Below is a small trained network, with its code and all its weights. Each question gives an input and a class and asks what happens when units are switched off, that is, made to give their printed mean instead of their output.

import numpy as np


def w(rows, s, z=0):
    codes = np.array(rows[::2]) - 128.0
    scale = np.full(codes.shape[1], s)
    scale[-1] = z or s
    return codes * scale


def norm(h):
    return h / np.sqrt((h * h).mean(-1, keepdims=True) + 1e-5)


def f(y):
    return np.maximum(y, 0)


def log_softmax(a):
    a = a - a.max(-1, keepdims=True)
    return a - np.log(np.exp(a).sum(-1, keepdims=True))


def net(x, mask):
    res = np.array(x, float).reshape(1, 4) / 4 @ E
    u = 0
    for l in range(3):
        y = f(norm(res) @ A[l][:, :-1].T + A[l][:, -1])
        res = res + np.where(mask[u : u + 7], y, B[l][:, -1]) @ B[l][:, :-1]
        u += 7
    return log_softmax(norm(res)[-1] @ U[:, :-1].T + U[:, -1])


A, B = {}, {}
E = w([
[237,105,198,10,64,92,178],'x0',
[126,207,219,202,154,34,170],'x1',
[186,167,133,185,72,252,190],'x2',
[106,110,203,88,230,194,159],'x3',
],0.0038)
A[0] = w([
[80,170,244,84,189,253,121,47],'L0N0',
[29,186,115,213,202,134,163,141],'L0N1',
[99,148,191,100,179,28,147,55],'L0N2',
[143,44,107,128,120,194,129,201],'L0N3',
[160,127,178,57,48,93,173,254],'L0N4',
[120,99,84,54,172,156,88,106],'L0N5',
[126,90,117,74,147,97,8,152],'L0N6',
],0.0036,0.0035)
B[0] = w([
[173,96,2,161,117,67,201,167],'L0N0',
[147,88,178,148,85,122,88,212],'L0N1',
[101,164,118,104,72,180,144,169],'L0N2',
[80,162,179,163,85,100,121,214],'L0N3',
[113,99,134,204,132,138,61,253],'L0N4',
[79,143,165,145,100,119,168,176],'L0N5',
[143,199,131,139,114,166,131,202],'L0N6',
],0.0065,0.0041)
A[1] = w([
[92,125,120,55,178,56,92,76],'L1N0',
[147,116,63,146,92,86,149,1],'L1N1',
[86,91,85,56,96,209,114,34],'L1N2',
[90,108,114,63,141,78,93,90],'L1N3',
[143,65,151,86,150,145,158,135],'L1N4',
[202,84,187,56,81,94,151,85],'L1N5',
[78,79,163,102,255,174,222,127],'L1N6',
],0.0073,0.0036)
B[1] = w([
[128,254,119,123,82,211,101,218],'L1N0',
[147,162,52,128,78,38,113,152],'L1N1',
[43,92,130,59,112,67,214,229],'L1N2',
[127,211,156,136,104,218,127,212],'L1N3',
[181,130,76,192,72,100,74,180],'L1N4',
[130,47,161,183,149,141,72,234],'L1N5',
[183,141,24,162,47,42,99,253],'L1N6',
],0.0067,0.0027)
A[2] = w([
[157,200,241,168,221,25,227,71],'L2N0',
[209,133,116,140,106,252,255,122],'L2N1',
[87,79,92,16,76,185,81,190],'L2N2',
[34,123,55,172,158,84,119,161],'L2N3',
[128,161,128,189,48,99,160,250],'L2N4',
[69,99,150,179,159,173,65,85],'L2N5',
[70,125,50,215,230,190,129,65],'L2N6',
],0.006,0.0021)
B[2] = w([
[30,68,100,114,58,153,170,161],'L2N0',
[75,254,157,92,149,106,33,157],'L2N1',
[96,146,160,204,175,86,186,180],'L2N2',
[205,96,164,128,107,142,147,190],'L2N3',
[130,129,83,52,202,141,157,255],'L2N4',
[185,88,158,60,157,165,146,164],'L2N5',
[153,103,210,140,59,73,56,158],'L2N6',
],0.0072,0.0081)
U = w([
[184,62,211,169,109,128,59,160],'0',
[104,251,145,109,129,176,87,150],'1',
[194,133,18,131,110,57,140,139],'2',
[37,95,143,122,107,111,216,145],'3',
[172,102,125,49,207,168,168,112],'4',
[125,113,111,154,235,147,131,2],'5',
],0.014,0.0076)

Each question gives the input, the list of numbers given to net, and the class t.
The units are the neurons (one row each of A and B). Each row of codes is followed by its name. A weight is (code - 128) times the scale printed after its matrix; where a second scale follows, it is the last column's (A, B and U).
mask holds one flag per neuron, layer by layer. A switched-off neuron (its flag False) gives its mean, the last column of its row in B, instead of its output. The means were averaged over made-up inputs and are rounded, as every weight is.
A unit's drop is (log p(t) with every unit on - log p(t) with that unit switched off) / (log p(t) with every unit on - log p(t) with every unit switched off).
The circuit of an input: a set's keep is (log p(t) with only the set's units on - log p(t) with every unit switched off) / (log p(t) with every unit on - log p(t) with every unit switched off). Starting from the 12 units with the biggest drops (on a tie, the unit counted first), units are removed one at a time, each time the one whose removal leaves the highest keep (on an exact tie, the one counted first), for as long as the keep stays at least 0.8.
circuit, biggest first: the units of the circuit, biggest drop first
k most important neurons: the k neurons with the biggest drops, biggest first
k most important neurons of layer l: the k neurons of layer l with the biggest drops, biggest first
input [-6,5,5,8], class 2: circuit, biggest first : L1N6, L0N0
input [-2,0,-8,-8], class 1: 2 most important neurons : L1N0, L1N3
input [3,4,7,-7], class 1: 2 most important neurons : L2N1, L1N6
input [6,8,0,-4], class 3: circuit, biggest first : L2N0
input [-3,-2,2,0], class 4: 4 most important neurons : L2N5, L0N4, L1N5, L0N1
input [3,2,-2,-2], class 4: 2 most important neurons of layer 0 : L0N4, L0N1
input [-5,5,-2,-5], class 0: circuit, biggest first : L2N3, L0N1
input [-8,-2,-8,-8], class 0: circuit, biggest first : L2N6, L2N3
input [5,0,2,6], class 2: 2 most important neurons : L1N6, L0N1
input [4,-5,5,-5], class 1: 2 most important neurons of layer 0 : L0N0, L0N1
input [-2,-5,-5,-1], class 1: 4 most important neurons : L1N3, L1N0, L0N2, L2N0
input [-6,-7,-5,7], class 2: 2 most important neurons : L1N6, L0N4
input [-5,-8,5,6], class 3: 3 most important neurons : L1N2, L0N3, L0N4
input [4,4,-5,-1], class 1: 3 most important neurons : L0N1, L1N0, L2N3
input [-3,-3,1,1], class 4: circuit, biggest first : L2N5
input [-8,8,7,-3], class 0: circuit, biggest first : L2N6, L1N0, L0N1
input [7,-3,8,-2], class 1: 4 most important neurons : L2N1, L0N1, L2N3, L2N6
input [6,8,3,-5], class 3: 3 most important neurons : L2N0, L1N6, L0N1
input [1,-5,5,6], class 2: 3 most important neurons : L1N6, L0N6, L0N0
input [8,-5,-7,-3], class 0: circuit, biggest first : L1N5
input [6,-6,2,-3], class 0: 3 most important neurons of layer 0 : L0N2, L0N4, L0N0
input [5,8,5,-4], class 3: circuit, biggest first : L2N0, L1N6
input [2,3,-2,0], class 4: 4 most important neurons : L0N2, L1N2, L0N4, L0N3
input [3,6,3,7], class 2: 2 most important neurons : L1N6, L0N3
input [6,6,8,-3], class 1: 2 most important neurons : L2N1, L0N1
input [4,-5,-7,6], class 1: 2 most important neurons : L1N0, L1N3
input [-7,3,4,7], class 0: circuit, biggest first : L2N6
input [8,3,-7,-2], class 0: 2 most important neurons of layer 2 : L2N1, L2N4
input [-5,-6,-2,-1], class 3: 2 most important neurons of layer 0 : L0N4, L0N5
